Below is a small trained network, with its code and all its weights. Each question gives an input and a class and asks what happens when units are switched off, that is, made to give their printed mean instead of their output.

import numpy as np


def w(rows, s, z=0):
    codes = np.array(rows[::2]) - 128.0
    scale = np.full(codes.shape[1], s)
    scale[-1] = z or s
    return codes * scale


def f(y):
    return np.maximum(y, 0)


def log_softmax(a):
    a = a - a.max(-1, keepdims=True)
    return a - np.log(np.exp(a).sum(-1, keepdims=True))


def net(x, mask):
    res = np.array(x, float).reshape(1, 3) / 4 @ E
    y = f(res @ A[0][:, :-1].T + A[0][:, -1])
    res = res + np.where(mask, y, B[0][:, -1]) @ B[0][:, :-1]
    return log_softmax(res[-1] @ U[:, :-1].T + U[:, -1])


A, B = {}, {}
E = w([
[111,81,3,119],'x0',
[125,233,116,36],'x1',
[45,195,123,192],'x2',
],0.0077)
A[0] = w([
[178,142,123,33,116],'n1',
[84,205,109,93,105],'n2',
[141,161,233,130,66],'n3',
[131,192,119,85,66],'n4',
[126,120,168,104,200],'n5',
[220,23,163,21,91],'n6',
[139,83,17,100,90],'n7',
[119,132,25,130,67],'n8',
[30,217,101,228,67],'n9',
[110,115,60,112,88],'n10',
[138,12,168,237,52],'n11',
[155,128,252,113,71],'n12',
[92,120,83,111,112],'n13',
[136,205,104,30,73],'n14',
[128,146,119,134,254],'n15',
],0.016,0.0095)
B[0] = w([
[109,82,131,183,201],'n1',
[118,64,125,150,183],'n2',
[149,142,205,104,175],'n3',
[84,101,158,140,162],'n4',
[156,124,87,84,189],'n5',
[119,205,103,232,251],'n6',
[178,133,177,98,212],'n7',
[141,135,195,105,177],'n8',
[127,199,141,255,200],'n9',
[141,134,170,107,167],'n10',
[63,31,145,116,221],'n11',
[178,135,195,107,188],'n12',
[133,147,150,104,160],'n13',
[65,82,143,112,201],'n14',
[202,95,22,33,225],'n15',
],0.046,0.012)
U = w([
[192,124,239,67,97],'0',
[17,2,126,141,96],'1',
[113,154,102,225,167],'2',
[153,121,21,36,255],'3',
[48,149,136,49,76],'4',
],0.0095,0.0088)

Each question gives the input, the list of numbers given to net, and the class t.
The units are the neurons (one row each of A and B). Each row of codes is followed by its name. A weight is (code - 128) times the scale printed after its matrix; where a second scale follows, it is the last column's (A, B and U).
mask holds one flag per neuron, in row order. A switched-off neuron (its flag False) gives its mean, the last column of its row in B, instead of its output. The means were averaged over made-up inputs and are rounded, as every weight is.
A unit's drop is (log p(t) with every unit on - log p(t) with that unit switched off) / (log p(t) with every unit on - log p(t) with every unit switched off).
The circuit of an input: a set's keep is (log p(t) with only the set's units on - log p(t) with every unit switched off) / (log p(t) with every unit on - log p(t) with every unit switched off). Starting from the 12 units with the biggest drops (on a tie, the unit counted first), units are removed one at a time, each time the one whose removal leaves the highest keep (on an exact tie, the one counted first), for as long as the keep stays at least 0.8.
units of the circuit, in order: the units of the circuit, biggest drop first
most important unit: the unit with the biggest drop
k most important neurons: the k neurons with the biggest drops, biggest first
drop of u: that unit's drop, to one decimal
input [7,-5,-6], class 0: units of the circuit, in order	(n7)
input [8,5,8], class 0: 4 most important neurons	(n8, n6, n7, n10)
input [-1,0,4], class 2: 2 most important neurons	(n9, n7)
input [-4,-8,-7], class 1: 2 most important neurons	(n11, n9)
input [6,6,-7], class 2: 2 most important neurons	(n6, n11)
input [4,5,-3], class 1: 2 most important neurons	(n14, n1)
input [-4,-5,-2], class 1: 3 most important neurons	(n11, n7, n8)
input [6,-7,-8], class 2: 2 most important neurons	(n6, n14)
input [-4,5,-2], class 1: 2 most important neurons	(n14, n7)
input [7,6,0], class 0: 3 most important neurons	(n7, n8, n11)
input [-5,-3,6], class 2: 4 most important neurons	(n9, n7, n8, n10)
input [5,-5,-3], class 0: 3 most important neurons	(n7, n14, n1)
input [3,2,0], class 3: 2 most important neurons	(n12, n3)
input [-5,7,-2], class 1: most important unit	n14
input [-3,4,-6], class 2: 2 most important neurons	(n6, n11)
input [5,-5,4], class 0: 3 most important neurons	(n6, n14, n1)
input [-3,5,3], class 1: drop of n6	0.2
input [3,-3,2], class 3: drop of n1	0.2
input [5,8,1], class 1: drop of n13	0.0
input [-2,-6,8], class 2: units of the circuit, in order	(n9)
input [3,2,2], class 3: drop of n6	0.1
